Below is a small trained network, with its code and all its weights. Each question gives an input and a class and asks what happens when units are switched off, that is, made to give their printed mean instead of their output.

import numpy as np


def w(rows, s, z=0):
    codes = np.array(rows[::2]) - 128.0
    scale = np.full(codes.shape[1], s)
    scale[-1] = z or s
    return codes * scale


def norm(h):
    return h / np.sqrt((h * h).mean(-1, keepdims=True) + 1e-5)


def f(y):
    return np.maximum(y, 0)


def log_softmax(a):
    a = a - a.max(-1, keepdims=True)
    return a - np.log(np.exp(a).sum(-1, keepdims=True))


def net(x, mask):
    res = np.array(x, float).reshape(1, 3) / 4 @ E
    u = 0
    for l in range(4):
        y = f(norm(res) @ A[l][:, :-1].T + A[l][:, -1])
        res = res + np.where(mask[u : u + 6], y, B[l][:, -1]) @ B[l][:, :-1]
        u += 6
    return log_softmax(norm(res)[-1] @ U[:, :-1].T + U[:, -1])


A, B = {}, {}
E = w([
[173,187,254,166,13],'x0',
[239,58,52,51,46],'x1',
[253,39,232,243,130],'x2',
],0.0035)
A[0] = w([
[163,171,105,130,90,33],'0.n0',
[50,192,173,133,178,77],'0.n1',
[119,194,137,104,79,53],'0.n2',
[141,46,142,187,176,33],'0.n3',
[100,185,205,133,132,6],'0.n4',
[115,149,204,213,254,56],'0.n5',
],0.0076,0.0022)
B[0] = w([
[91,120,120,72,116,145],'0.n0',
[200,186,138,143,208,217],'0.n1',
[125,141,88,102,80,166],'0.n2',
[113,91,129,82,190,192],'0.n3',
[141,187,108,197,58,178],'0.n4',
[5,74,112,73,105,254],'0.n5',
],0.011,0.0053)
A[1] = w([
[91,103,193,183,125,49],'1.n0',
[90,106,163,220,121,11],'1.n1',
[121,161,142,208,101,9],'1.n2',
[185,146,255,134,92,17],'1.n3',
[122,171,191,106,69,124],'1.n4',
[102,172,201,135,110,94],'1.n5',
],0.012,0.0014)
B[1] = w([
[163,133,102,42,71,228],'1.n0',
[145,124,169,2,114,209],'1.n1',
[154,187,129,190,140,195],'1.n2',
[10,63,3,150,142,233],'1.n3',
[158,158,182,43,139,254],'1.n4',
[196,140,150,154,71,229],'1.n5',
],0.0099,0.0035)
A[2] = w([
[130,97,7,178,83,120],'2.n0',
[244,21,180,185,196,65],'2.n1',
[163,197,147,200,132,96],'2.n2',
[108,80,93,208,58,46],'2.n3',
[112,154,89,167,181,65],'2.n4',
[105,175,103,219,254,7],'2.n5',
],0.0097,0.0017)
B[2] = w([
[37,100,185,137,189,252],'2.n0',
[206,223,39,191,151,189],'2.n1',
[81,102,144,149,216,185],'2.n2',
[149,96,182,118,181,161],'2.n3',
[158,92,125,113,95,192],'2.n4',
[156,139,162,54,3,237],'2.n5',
],0.011,0.0035)
A[3] = w([
[221,255,94,206,212,189],'3.n0',
[82,169,132,104,189,101],'3.n1',
[122,211,132,216,96,169],'3.n2',
[230,66,87,137,94,59],'3.n3',
[101,180,143,222,87,10],'3.n4',
[151,125,178,62,11,68],'3.n5',
],0.0099,0.0011)
B[3] = w([
[162,248,136,119,219,193],'3.n0',
[138,70,140,173,139,183],'3.n1',
[202,101,99,104,185,156],'3.n2',
[122,107,234,98,171,143],'3.n3',
[172,159,118,127,178,139],'3.n4',
[150,132,119,200,53,254],'3.n5',
],0.015,0.0084)
U = w([
[148,160,122,140,10,68],'0',
[60,69,118,124,177,254],'1',
[182,217,126,134,210,38],'2',
],0.012,0.00099)

Each question gives the input, the list of numbers given to net, and the class t.
The units are the neurons (one row each of A and B). Each row of codes is followed by its name. A weight is (code - 128) times the scale printed after its matrix; where a second scale follows, it is the last column's (A, B and U).
mask holds one flag per neuron, layer by layer. A switched-off neuron (its flag False) gives its mean, the last column of its row in B, instead of its output. The means were averaged over made-up inputs and are rounded, as every weight is.
A unit's drop is (log p(t) with every unit on - log p(t) with that unit switched off) / (log p(t) with every unit on - log p(t) with every unit switched off).
The circuit of an input: a set's keep is (log p(t) with only the set's units on - log p(t) with every unit switched off) / (log p(t) with every unit on - log p(t) with every unit switched off). Starting from the 12 units with the biggest drops (on a tie, the unit counted first), units are removed one at a time, each time the one whose removal leaves the highest keep (on an exact tie, the one counted first), for as long as the keep stays at least 0.8.
circuit, biggest first: the units of the circuit, biggest drop first
most important unit: the unit with the biggest drop
top k neurons: the k neurons with the biggest drops, biggest first
top k neurons in layer l: the k neurons of layer l with the biggest drops, biggest first
drop when u is switched off: that unit's drop, to one decimal
input [0,3,-5], class 1: top 3 neurons => (1.n4; 1.n1; 2.n5)
input [-2,8,5], class 2: most important unit => 2.n1
input [-5,-5,0], class 0: circuit, biggest first => (2.n5; 1.n1; 1.n4)
input [-8,0,-6], class 0: top 4 neurons => (2.n5; 0.n5; 1.n0; 1.n3)
input [4,7,1], class 1: top 2 neurons => (0.n5; 1.n3)
input [-1,-4,0], class 0: circuit, biggest first => (0.n1; 2.n5; 1.n4)
input [0,-8,3], class 1: top 2 neurons => (0.n5; 2.n5)
input [1,-8,2], class 0: top 2 neurons in layer 0 => (0.n5; 0.n4)
input [-8,8,0], class 1: top 3 neurons => (0.n1; 2.n0; 3.n0)
input [0,-7,-6], class 0: top 2 neurons => (2.n5; 0.n1)
input [7,1,6], class 1: top 3 neurons => (1.n3; 0.n5; 2.n0)
input [0,8,4], class 2: top 2 neurons => (2.n1; 0.n4)
input [7,0,-3], class 2: top 3 neurons => (0.n4; 0.n5; 1.n2)
input [3,1,8], class 1: circuit, biggest first => (1.n3)
input [-5,0,6], class 1: top 2 neurons => (0.n5; 0.n1)
input [4,1,3], class 1: top 2 neurons => (1.n3; 0.n5)
input [-1,5,6], class 2: top 2 neurons => (2.n1; 0.n3)
input [-4,-1,-6], class 0: top 2 neurons => (2.n5; 0.n5)
input [-5,-3,-6], class 0: drop when 2.n5 is switched off => 2.0
input [4,-1,-4], class 2: drop when 2.n4 is switched off => 0.0
input [-5,-2,6], class 1: circuit, biggest first => (0.n5)
input [-2,-4,-5], class 0: drop when 2.n5 is switched off => 2.3
input [5,-1,-7], class 2: drop when 0.n5 is switched off => 1.3
